-0.048  6.427  -2.857  -4.974  -3.615  -3.403  1.143  -1.300  5.366
-1.239  -5.235  0.926  -0.891  6.158  -3.822  -2.229  -1.620  6.708
-4.192  -5.956  -0.814  -1.391  0.125  3.884  4.814  -0.716  7.238
-4.698  4.525  -3.020  4.170  -4.192  -0.289  -4.949  4.647  -4.182
4.610  -0.612  2.210  -3.737  -6.837  -3.383  5.460  -3.390  -5.357
-2.285  -6.434  1.106  4.145  6.244  5.196  1.795  5.819  -5.661
0.213  -0.442  -1.679  2.489  6.230  -6.003  4.522  -2.570  -6.848
0.646  6.643  -0.580  -6.643  -2.017  2.905  -1.910  -6.893  -4.533
=>
5.366  6.708  7.238  -4.182  -5.357  -5.661  -6.848  -4.533
-1.300  -1.620  -0.716  4.647  -3.390  5.819  -2.570  -6.893
1.143  -2.229  4.814  -4.949  5.460  1.795  4.522  -1.910
-3.403  -3.822  3.884  -0.289  -3.383  5.196  -6.003  2.905
-3.615  6.158  0.125  -4.192  -6.837  6.244  6.230  -2.017
-4.974  -0.891  -1.391  4.170  -3.737  4.145  2.489  -6.643
-2.857  0.926  -0.814  -3.020  2.210  1.106  -1.679  -0.580
6.427  -5.235  -5.956  4.525  -0.612  -6.434  -0.442  6.643
-0.048  -1.239  -4.192  -4.698  4.610  -2.285  0.213  0.646

-2.570  -0.009  -1.189  -2.239  -4.141  4.115  -0.730  -0.996  2.522  -0.296  0.839  -0.982  -0.146
-0.100  -5.656  1.673  -0.974  -1.154  -0.126  2.075  3.570  0.542  -0.038  6.400  7.655  -4.955
=>
-0.146  -4.955
-0.982  7.655
0.839  6.400
-0.296  -0.038
2.522  0.542
-0.996  3.570
-0.730  2.075
4.115  -0.126
-4.141  -1.154
-2.239  -0.974
-1.189  1.673
-0.009  -5.656
-2.570  -0.100

-0.010  -3.487  -3.718  2.554  -0.425  -3.076  -3.135  -1.221  -4.787  1.193  1.170  2.628
0.102  2.780  5.124  -3.140  1.766  3.987  2.139  -0.334  4.026  -1.420  -2.911  -2.565
-0.591  2.733  0.876  0.616  -3.609  -1.251  3.201  4.513  2.876  -0.658  3.828  -0.217
-2.643  8.168  6.973  -4.330  -3.908  1.009  5.649  5.619  8.157  -3.991  3.540  -1.633
-2.353  -2.092  -3.084  0.555  -0.930  -4.307  -4.079  -1.698  -5.032  -1.133  2.475  4.538
=>
2.628  -2.565  -0.217  -1.633  4.538
1.170  -2.911  3.828  3.540  2.475
1.193  -1.420  -0.658  -3.991  -1.133
-4.787  4.026  2.876  8.157  -5.032
-1.221  -0.334  4.513  5.619  -1.698
-3.135  2.139  3.201  5.649  -4.079
-3.076  3.987  -1.251  1.009  -4.307
-0.425  1.766  -3.609  -3.908  -0.930
2.554  -3.140  0.616  -4.330  0.555
-3.718  5.124  0.876  6.973  -3.084
-3.487  2.780  2.733  8.168  -2.092
-0.010  0.102  -0.591  -2.643  -2.353

1.046  -0.348  0.452  6.089  0.834  0.491
-1.907  3.197  -0.697  -5.614  -1.406  -0.794
-2.262  3.693  -0.786  7.446  -1.592  -0.903
3.024  -2.920  1.326  7.201  2.383  1.436
1.562  -1.178  0.773  -4.438  1.293  0.822
3.412  -3.323  1.383  -2.226  2.594  1.531
=>
0.491  -0.794  -0.903  1.436  0.822  1.531
0.834  -1.406  -1.592  2.383  1.293  2.594
6.089  -5.614  7.446  7.201  -4.438  -2.226
0.452  -0.697  -0.786  1.326  0.773  1.383
-0.348  3.197  3.693  -2.920  -1.178  -3.323
1.046  -1.907  -2.262  3.024  1.562  3.412

4.242  1.013  -0.251  -4.015  0.444  -4.343  2.230  1.196  -3.113
-3.953  -0.369  -0.565  0.642  -1.124  -2.027  -0.254  4.922  -1.836
-2.572  0.826  0.323  2.116  -2.506  -6.292  -1.286  1.944  -1.594
3.231  -1.173  1.099  -0.087  2.028  0.489  -0.401  1.216  -0.859
1.834  0.446  -1.850  4.909  -1.247  -3.185  -0.147  1.730  -0.823
5.649  -0.099  1.935  3.012  -0.968  -0.305  -0.716  -4.641  -0.548
=>
-3.113  -1.836  -1.594  -0.859  -0.823  -0.548
1.196  4.922  1.944  1.216  1.730  -4.641
2.230  -0.254  -1.286  -0.401  -0.147  -0.716
-4.343  -2.027  -6.292  0.489  -3.185  -0.305
0.444  -1.124  -2.506  2.028  -1.247  -0.968
-4.015  0.642  2.116  -0.087  4.909  3.012
-0.251  -0.565  0.323  1.099  -1.850  1.935
1.013  -0.369  0.826  -1.173  0.446  -0.099
4.242  -3.953  -2.572  3.231  1.834  5.649

-1.519  3.582  -2.238  3.208  8.118  6.180  2.749
-3.133  -4.212  3.784  6.509  -1.942  3.853  0.885
-1.598  -3.643  4.297  5.087  -0.459  0.592  0.226
-2.719  0.795  0.751  -0.893  1.612  -2.994  -1.469
6.254  2.387  -1.712  -3.691  0.753  3.855  -1.790
-0.101  -0.250  -1.713  -1.013  3.244  -2.568  -2.022
=>
2.749  0.885  0.226  -1.469  -1.790  -2.022
6.180  3.853  0.592  -2.994  3.855  -2.568
8.118  -1.942  -0.459  1.612  0.753  3.244
3.208  6.509  5.087  -0.893  -3.691  -1.013
-2.238  3.784  4.297  0.751  -1.712  -1.713
3.582  -4.212  -3.643  0.795  2.387  -0.250
-1.519  -3.133  -1.598  -2.719  6.254  -0.101
---
-1.353  -1.286  -1.719  2.909  -1.074
1.546  0.785  2.617  -3.500  2.054
-2.635  -0.694  -3.047  4.406  -2.718
1.109  0.465  0.751  -1.558  0.773
-4.355  5.072  -4.051  6.133  8.120
=>
-1.074  -3.500  -3.047  0.465  -4.355

-6.164  -7.308
-5.553  0.986
=>
-7.308  -5.553

-6.691  0.461  0.895  -6.011
8.227  -3.795  -0.222  1.712
-2.460  -4.597  4.361  -0.058
-8.255  0.362  -1.808  2.579
=>
-6.011  -0.222  -4.597  -8.255

5.003  2.361  -2.188  3.632
-7.607  -3.089  5.324  -5.555
=>
3.632  5.324

-0.251  2.384
0.096  4.801
-0.447  7.526
=>
2.384  0.096

6.120  1.952  -5.006  5.179
0.067  -0.392  1.425  0.806
=>
5.179  1.425

1.261  2.782  0.043  0.094
0.363  7.589  -3.408  -3.524
=>
0.094  -3.408

0.579  -4.558  -7.639  -2.724  2.054
-1.604  -1.887  2.677  6.248  4.232
2.453  2.149  -2.084  -6.397  -5.468
-5.464  -1.144  1.575  2.271  2.130
=>
2.054  6.248  -2.084  -1.144
